Below are the code and all the weights of a small trained network. Each question names an input and a target symbol and asks about switching units off, where a switched-off unit gives its printed mean instead of its output.

import numpy as np


def w(rows, s, z=0):
    codes = np.array(rows[::2]) - 128.0
    scale = np.full(codes.shape[1], s)
    scale[-1] = z or s
    return codes * scale


def softmax(a):
    e = np.exp(a - a.max(-1, keepdims=True))
    return e / e.sum(-1, keepdims=True)


def log_softmax(a):
    a = a - a.max(-1, keepdims=True)
    return a - np.log(np.exp(a).sum(-1, keepdims=True))


def net(x, mask):
    ids = ['αβγδεζηθλμξπτφψω'.index(c) for c in x.split()]
    T = len(ids)
    res = E[ids] + P[:T]
    u = 0
    for l in range(3):
        r = res
        for j in range(3):
            rows = slice(3 * j, 3 * j + 3)
            q, k, v = (r @ M[l][rows].T for M in (Q, K, V))
            z = softmax(np.where(np.tri(T) > 0, q @ k.T / 3**0.5, -1e9)) @ v
            o = O[l][rows]
            res = res + np.where(mask[u + j], z, o[:, -1]) @ o[:, :-1]
        u += 3
    return log_softmax(res[-1] @ U[:, :-1].T + U[:, -1])


Q, K, V, O = {}, {}, {}, {}
E = w([
[146,153,151,119,143,149,142,189,112],'α',
[117,117,114,137,127,130,97,123,217],'β',
[96,81,83,155,109,99,104,161,174],'γ',
[110,121,109,139,121,113,143,216,102],'δ',
[112,170,70,143,125,145,160,41,83],'ε',
[189,158,149,186,22,98,68,119,153],'ζ',
[113,8,221,76,156,152,175,138,150],'η',
[146,95,98,148,135,146,127,173,145],'θ',
[112,154,126,118,148,143,148,163,189],'λ',
[141,67,184,175,34,140,122,132,46],'μ',
[116,194,185,102,122,121,121,158,151],'ξ',
[161,150,137,119,151,181,119,136,178],'π',
[90,144,144,135,107,81,118,183,158],'τ',
[116,156,176,200,221,109,94,105,102],'φ',
[68,111,158,139,213,99,178,123,47],'ψ',
[115,98,75,4,40,156,182,138,143],'ω',
],0.017)
P = w([
[117,111,147,64,179,99,81,97,99],'0',
[146,158,118,174,127,123,175,140,139],'1',
[151,161,81,79,171,124,103,198,111],'2',
[51,131,163,145,149,207,61,126,131],'3',
[176,134,173,162,107,31,171,43,129],'4',
[168,166,114,160,129,76,179,160,162],'5',
[87,99,174,246,103,201,173,102,158],'6',
],0.014)
Q[0] = w([
[159,129,123,119,113,116,86,254,208],'0.h0',
[219,74,214,142,179,45,116,167,140],'0.h0',
[49,77,145,131,201,119,85,172,180],'0.h0',
[212,150,123,72,121,39,93,123,141],'0.h1',
[187,81,162,138,42,71,222,7,132],'0.h1',
[117,140,115,122,181,120,55,54,31],'0.h1',
[113,85,138,135,60,186,45,135,111],'0.h2',
[180,131,136,143,118,65,116,30,77],'0.h2',
[104,201,31,38,111,149,83,155,133],'0.h2',
],0.0091)
K[0] = w([
[196,112,122,58,115,142,38,198,205],'0.h0',
[188,127,189,137,186,82,156,255,124],'0.h0',
[80,121,182,98,203,138,76,139,170],'0.h0',
[236,112,99,129,106,65,201,159,157],'0.h1',
[115,172,132,194,64,171,234,149,191],'0.h1',
[127,121,151,194,139,65,197,22,102],'0.h1',
[101,107,213,132,63,126,55,96,134],'0.h2',
[164,139,103,242,89,118,191,97,145],'0.h2',
[173,114,94,45,114,50,106,73,112],'0.h2',
],0.01)
V[0] = w([
[172,108,188,76,118,127,91,152,174],'0.h0',
[150,132,183,202,73,111,236,174,25],'0.h0',
[199,208,116,103,85,240,145,70,118],'0.h0',
[116,5,58,214,136,100,89,84,147],'0.h1',
[8,173,164,166,81,40,140,93,152],'0.h1',
[56,62,44,108,67,15,113,176,67],'0.h1',
[193,218,165,146,210,194,223,162,3],'0.h2',
[92,142,201,65,96,66,53,144,54],'0.h2',
[52,217,119,142,151,99,198,154,192],'0.h2',
],0.0061)
O[0] = w([
[177,124,175,109,107,119,121,168,159,7],'0.h0',
[60,98,102,174,81,76,115,132,119,156],'0.h0',
[203,77,66,145,115,154,102,80,112,210],'0.h0',
[129,254,173,164,183,120,148,97,160,142],'0.h1',
[65,155,61,82,93,163,172,126,176,188],'0.h1',
[56,202,145,109,118,71,164,168,74,90],'0.h1',
[111,72,77,148,118,67,68,122,163,253],'0.h2',
[96,126,123,94,72,165,92,161,92,76],'0.h2',
[73,79,117,113,158,136,172,141,170,173],'0.h2',
],0.0092,0.0028)
Q[1] = w([
[115,193,121,219,100,125,44,82,119],'1.h0',
[164,116,144,125,63,118,120,145,110],'1.h0',
[51,88,138,167,117,242,137,94,119],'1.h0',
[137,97,143,199,74,34,197,17,141],'1.h1',
[147,117,165,70,10,165,224,39,42],'1.h1',
[65,99,148,216,123,255,155,112,99],'1.h1',
[100,182,90,80,168,218,98,184,59],'1.h2',
[126,133,166,215,84,150,67,242,214],'1.h2',
[223,172,112,90,117,41,87,194,183],'1.h2',
],0.0072)
K[1] = w([
[123,212,132,200,117,98,87,82,96],'1.h0',
[176,123,147,148,64,146,123,148,131],'1.h0',
[70,116,142,134,126,201,147,98,112],'1.h0',
[117,118,95,237,101,179,192,165,172],'1.h1',
[119,104,185,164,30,137,207,95,161],'1.h1',
[64,125,168,144,105,224,58,94,113],'1.h1',
[129,158,147,46,157,147,98,89,42],'1.h2',
[137,127,181,157,107,165,1,229,118],'1.h2',
[195,139,99,111,114,45,108,193,111],'1.h2',
],0.0094)
V[1] = w([
[124,191,141,160,64,82,72,106,106],'1.h0',
[153,106,144,127,107,74,123,168,141],'1.h0',
[112,176,121,155,191,100,107,77,76],'1.h0',
[143,149,90,87,18,160,199,159,161],'1.h1',
[90,163,163,68,127,102,111,63,254],'1.h1',
[82,172,129,178,201,126,118,217,160],'1.h1',
[100,72,166,100,213,137,156,144,234],'1.h2',
[70,113,110,124,170,133,161,82,58],'1.h2',
[129,47,117,105,167,158,182,89,30],'1.h2',
],0.0071)
O[1] = w([
[181,166,80,184,104,182,75,150,82,165],'1.h0',
[106,122,175,150,108,215,142,84,77,29],'1.h0',
[142,168,103,157,185,108,99,203,139,252],'1.h0',
[103,120,101,182,151,125,185,141,66,81],'1.h1',
[201,171,139,38,74,177,248,56,118,100],'1.h1',
[2,176,213,148,133,172,91,43,238,51],'1.h1',
[145,113,238,118,76,56,112,160,155,46],'1.h2',
[80,195,87,68,129,1,77,100,102,218],'1.h2',
[108,114,112,76,162,38,68,99,88,169],'1.h2',
],0.0063,0.0041)
Q[2] = w([
[132,57,178,182,178,108,178,113,143],'2.h0',
[178,81,187,50,97,121,190,178,90],'2.h0',
[158,141,204,129,142,117,8,180,191],'2.h0',
[131,172,131,103,167,141,118,160,89],'2.h1',
[89,39,154,136,153,124,169,131,162],'2.h1',
[130,143,148,117,123,148,72,185,127],'2.h1',
[171,131,155,117,90,253,118,118,44],'2.h2',
[149,148,81,56,128,141,100,216,155],'2.h2',
[211,179,54,190,52,72,140,105,139],'2.h2',
],0.0062)
K[2] = w([
[89,57,154,209,177,140,204,174,197],'2.h0',
[133,92,160,72,86,131,170,138,131],'2.h0',
[125,124,182,126,189,131,93,130,117],'2.h0',
[145,202,121,112,102,116,130,159,74],'2.h1',
[113,77,130,154,111,172,134,132,116],'2.h1',
[139,149,138,103,129,115,119,131,107],'2.h1',
[169,139,149,123,49,145,123,117,103],'2.h2',
[161,198,95,2,170,101,78,100,53],'2.h2',
[137,137,52,183,109,111,135,105,137],'2.h2',
],0.0089)
V[2] = w([
[74,81,176,17,52,127,90,76,11],'2.h0',
[55,194,62,104,78,166,110,170,126],'2.h0',
[147,180,157,195,166,152,2,79,87],'2.h0',
[155,90,140,162,118,134,130,104,206],'2.h1',
[132,97,101,125,89,179,95,96,179],'2.h1',
[112,123,167,113,73,165,101,141,125],'2.h1',
[57,121,143,153,54,111,132,241,60],'2.h2',
[193,148,71,203,106,149,83,100,81],'2.h2',
[26,197,76,71,164,92,116,59,28],'2.h2',
],0.0053)
O[2] = w([
[171,88,85,194,115,134,155,83,136,108],'2.h0',
[22,116,110,106,106,114,171,113,169,146],'2.h0',
[157,144,76,123,125,50,92,182,189,154],'2.h0',
[146,121,99,91,132,158,83,134,124,102],'2.h1',
[90,119,93,82,110,140,112,177,129,115],'2.h1',
[118,166,79,156,126,131,119,172,139,87],'2.h1',
[2,159,105,164,103,198,93,130,121,89],'2.h2',
[168,122,92,131,152,189,151,204,143,195],'2.h2',
[114,84,130,196,113,127,189,138,200,248],'2.h2',
],0.0077,0.014)
U = w([
[96,45,101,128,61,111,35,165,88,163],'α',
[163,170,149,72,142,141,198,114,129,97],'β',
[112,216,155,134,179,138,195,118,139,43],'γ',
[35,111,142,122,161,93,117,151,99,127],'δ',
[155,69,172,146,119,129,183,187,171,50],'ε',
[84,118,109,51,235,193,179,178,99,127],'ζ',
[203,197,117,181,32,168,127,92,127,173],'η',
[126,209,174,172,245,103,68,155,126,149],'θ',
[98,44,190,82,187,131,140,79,94,235],'λ',
[117,142,41,128,195,136,143,91,159,198],'μ',
[110,39,89,42,41,155,173,125,100,145],'ξ',
[173,91,126,82,148,126,115,144,102,74],'π',
[72,128,128,77,88,160,183,111,129,192],'τ',
[147,141,103,50,2,103,116,150,194,61],'φ',
[119,103,123,154,56,151,108,94,190,2],'ψ',
[110,109,151,172,168,139,172,129,66,95],'ω',
],0.0069,0.005)

Each question gives the input, a string of symbols that net reads in full, and the target symbol t.
The units are the heads (3 rows each of Q, K, V and O). Each row of codes is followed by its name. A weight is (code - 128) times the scale printed after its matrix; where a second scale follows, it is the last column's (O and U).
mask holds one flag per head, layer by layer. A switched-off head (its flag False) gives its mean, the last column of its rows in O, instead of its output. The means were averaged over made-up inputs and are rounded, as every weight is.
A unit's drop is (log p(t) with every unit on - log p(t) with that unit switched off) / (log p(t) with every unit on - log p(t) with every unit switched off).
The circuit of an input: a set's keep is (log p(t) with only the set's units on - log p(t) with every unit switched off) / (log p(t) with every unit on - log p(t) with every unit switched off). Starting from all 9 units, units are removed one at a time, each time the one whose removal leaves the highest keep (on an exact tie, the one counted first), for as long as the keep stays at least 0.8.
circuit, biggest first: the units of the circuit, biggest drop first
most important unit: the unit with the biggest drop
which heads matter: for each layer, one digit per head in row order, 1 if its drop is at least 0.15 and else 0, layers parted by /
drop of u: that unit's drop, to one decimal
input ζ ε ε α, target ζ: most important unit : 0.h2
input ε α ξ ε θ θ π, target ε: circuit, biggest first : 1.h0, 1.h2, 0.h0, 2.h2
input ξ ε θ θ δ τ, target θ: circuit, biggest first : 1.h1, 0.h1
input η λ ε τ μ, target α: circuit, biggest first : 0.h0, 1.h1
input θ λ ε α ε β, target ε: circuit, biggest first : 1.h2, 2.h2
input ζ θ θ, target ζ: circuit, biggest first : 1.h2, 0.h2, 2.h2
input λ η λ α ε ω α, target α: circuit, biggest first : 0.h1, 2.h2
input ε ε π ε λ, target ε: which heads matter : 100 / 001 / 001
input δ ε α ψ λ η, target λ: which heads matter : 000 / 100 / 101
input ε η π ε ε η, target λ: which heads matter : 000 / 100 / 001
input τ ζ ε π α, target ζ: circuit, biggest first : 1.h2, 2.h2, 2.h0, 0.h0
input λ λ ε θ α ε α, target θ: which heads matter : 010 / 010 / 101
input λ ζ ε δ τ θ τ, target δ: circuit, biggest first : 2.h2, 1.h1, 0.h1
input λ θ ε η θ, target θ: circuit, biggest first : 0.h1, 1.h1, 2.h0
input ζ ε θ ξ ζ π ε, target μ: which heads matter : 100 / 001 / 000
input θ ε α, target θ: circuit, biggest first : 0.h1, 1.h1
input ζ γ π, target ζ: most important unit : 1.h2
input ζ ε τ, target ζ: which heads matter : 001 / 001 / 001
input ε ζ γ α, target ε: circuit, biggest first : 1.h2, 2.h2, 0.h0
input ε θ γ ε ε ε ξ, target ε: circuit, biggest first : 1.h0, 1.h2, 2.h2, 0.h0
input ε λ τ, target ε: circuit, biggest first : 1.h2, 2.h2
input ω γ δ π, target ω: most important unit : 1.h1
input ε ε ζ, target η: which heads matter : 000 / 101 / 000
input ζ α τ θ, target ζ: circuit, biggest first : 0.h2, 1.h2, 2.h2, 0.h0
input ε ε α, target ε: which heads matter : 000 / 001 / 001
input λ ε ζ α τ ε α, target α: which heads matter : 010 / 000 / 011
input θ τ τ ξ ζ δ π, target ξ: which heads matter : 010 / 100 / 010
input θ ε λ β θ θ, target λ: most important unit : 1.h0
input θ ε ε ε δ, target ε: drop of 0.h0 : 0.8
